Here is a tiny trained network, its code and every weight. The questions are about switching its units off for an input and a class, where a switched-off unit gives its printed mean instead of its output.

import numpy as np


def w(rows, s, z=0):
    codes = np.array(rows[::2]) - 128.0
    scale = np.full(codes.shape[1], s)
    scale[-1] = z or s
    return codes * scale


def f(y):
    return y / 2 * (1 + np.tanh(0.7978845608 * (y + 0.044715 * y**3)))


def log_softmax(a):
    a = a - a.max(-1, keepdims=True)
    return a - np.log(np.exp(a).sum(-1, keepdims=True))


def net(x, mask):
    res = np.array(x, float).reshape(1, 7) / 4 @ E
    y = f(res @ A[0][:, :-1].T + A[0][:, -1])
    res = res + np.where(mask, y, B[0][:, -1]) @ B[0][:, :-1]
    return log_softmax(res[-1] @ U[:, :-1].T + U[:, -1])


A, B = {}, {}
E = w([
[121,160,142,144,128,130,253,42],'x0',
[148,181,66,161,98,90,137,238],'x1',
[105,80,216,61,140,62,223,202],'x2',
[75,74,93,37,98,119,116,153],'x3',
[246,221,160,108,22,173,128,118],'x4',
[82,45,101,215,63,97,106,98],'x5',
[173,31,97,93,127,209,73,157],'x6',
],0.0044)
A[0] = w([
[131,117,89,146,104,116,144,202,58],'neuron 0',
[109,94,116,150,178,102,90,152,240],'neuron 1',
[227,102,125,152,143,211,90,74,98],'neuron 2',
[137,106,69,154,101,122,162,225,53],'neuron 3',
[94,47,117,7,205,151,195,163,184],'neuron 4',
[92,52,122,120,100,106,153,70,163],'neuron 5',
[122,204,139,169,154,126,239,55,243],'neuron 6',
[154,183,119,160,162,120,214,67,200],'neuron 7',
[111,86,91,156,175,131,95,171,208],'neuron 8',
[117,139,119,122,116,123,129,143,122],'neuron 9',
[126,141,121,102,114,129,126,135,122],'neuron 10',
[101,152,150,146,99,132,142,132,244],'neuron 11',
[163,75,234,124,104,105,206,198,180],'neuron 12',
[158,125,122,134,124,150,99,108,83],'neuron 13',
[190,212,134,73,54,144,162,158,247],'neuron 14',
[85,27,132,125,105,126,171,65,172],'neuron 15',
[100,127,104,132,173,159,89,130,145],'neuron 16',
],0.014,0.0016)
B[0] = w([
[134,125,122,155,86,142,135,192,151],'neuron 0',
[85,122,131,144,164,132,137,137,176],'neuron 1',
[201,140,119,133,105,147,122,41,210],'neuron 2',
[142,138,120,181,81,141,120,212,164],'neuron 3',
[181,131,131,31,140,48,128,156,233],'neuron 4',
[93,139,138,122,129,181,133,83,184],'neuron 5',
[56,117,145,138,217,108,125,132,254],'neuron 6',
[58,113,147,131,180,115,132,127,221],'neuron 7',
[95,130,140,179,159,112,131,134,177],'neuron 8',
[130,121,138,116,115,135,135,144,130],'neuron 9',
[136,139,127,125,119,133,148,127,132],'neuron 10',
[126,111,131,104,150,133,128,143,152],'neuron 11',
[130,129,127,93,184,63,128,142,212],'neuron 12',
[175,129,138,143,131,136,146,102,147],'neuron 13',
[95,121,133,2,111,138,135,77,228],'neuron 14',
[85,138,126,110,111,186,128,64,204],'neuron 15',
[149,111,150,135,157,104,139,104,156],'neuron 16',
],0.025,0.0092)
U = w([
[68,124,146,153,138,249,138,57,85],'0',
[115,126,87,222,49,144,121,228,8],'1',
[206,177,97,52,23,136,134,111,178],'2',
[218,146,84,226,57,182,91,115,24],'3',
[100,85,162,115,221,1,138,164,241],'4',
],0.0055,0.0013)

Each question gives the input, the list of numbers given to net, and the class t.
The units are the neurons (one row each of A and B). Each row of codes is followed by its name. A weight is (code - 128) times the scale printed after its matrix; where a second scale follows, it is the last column's (A, B and U).
mask holds one flag per neuron, in row order. A switched-off neuron (its flag False) gives its mean, the last column of its row in B, instead of its output. The means were averaged over made-up inputs and are rounded, as every weight is.
A unit's drop is (log p(t) with every unit on - log p(t) with that unit switched off) / (log p(t) with every unit on - log p(t) with every unit switched off).
The circuit of an input: a set's keep is (log p(t) with only the set's units on - log p(t) with every unit switched off) / (log p(t) with every unit on - log p(t) with every unit switched off). Starting from the 12 units with the biggest drops (on a tie, the unit counted first), units are removed one at a time, each time the one whose removal leaves the highest keep (on an exact tie, the one counted first), for as long as the keep stays at least 0.8.
units of the circuit, in order: the units of the circuit, biggest drop first
most important unit: the unit with the biggest drop
top k neurons: the k neurons with the biggest drops, biggest first
drop of u: that unit's drop, to one decimal
input [3,5,0,8,4,-1,-3], class 2: top 2 neurons	[neuron 14; neuron 6]
input [4,-7,0,3,-4,4,-4], class 0: units of the circuit, in order	[neuron 15]
input [2,4,-5,0,6,1,-4], class 0: top 3 neurons	[neuron 4; neuron 12; neuron 14]
input [-3,0,-5,8,-2,2,-7], class 0: top 2 neurons	[neuron 4; neuron 12]
input [5,-5,-1,-6,-4,2,-5], class 0: top 3 neurons	[neuron 4; neuron 15; neuron 12]
input [7,6,-8,6,-3,-7,5], class 2: top 2 neurons	[neuron 6; neuron 12]
input [7,-4,-3,1,0,0,8], class 0: top 2 neurons	[neuron 15; neuron 5]
input [3,-8,5,0,5,-8,8], class 2: units of the circuit, in order	[neuron 2; neuron 6]
input [-8,4,5,-1,-6,7,2], class 1: units of the circuit, in order	[neuron 3; neuron 0]
input [-2,-5,8,-5,4,-2,8], class 2: top 3 neurons	[neuron 6; neuron 7; neuron 2]
input [-4,-1,6,-4,8,-1,1], class 2: top 3 neurons	[neuron 6; neuron 14; neuron 7]
input [-4,-6,-5,-8,-8,-7,5], class 3: top 2 neurons	[neuron 2; neuron 6]
input [-6,6,2,1,7,5,0], class 2: top 2 neurons	[neuron 14; neuron 6]
input [-7,-1,3,3,5,3,6], class 2: top 2 neurons	[neuron 6; neuron 7]
input [-7,6,-3,-3,1,-7,1], class 2: most important unit	neuron 14
input [-7,-1,2,6,3,8,3], class 1: drop of neuron 6	0.1
input [6,-7,0,4,-5,6,-8], class 0: drop of neuron 15	0.1
input [0,-7,-7,-4,3,-1,7], class 3: drop of neuron 14	0.1
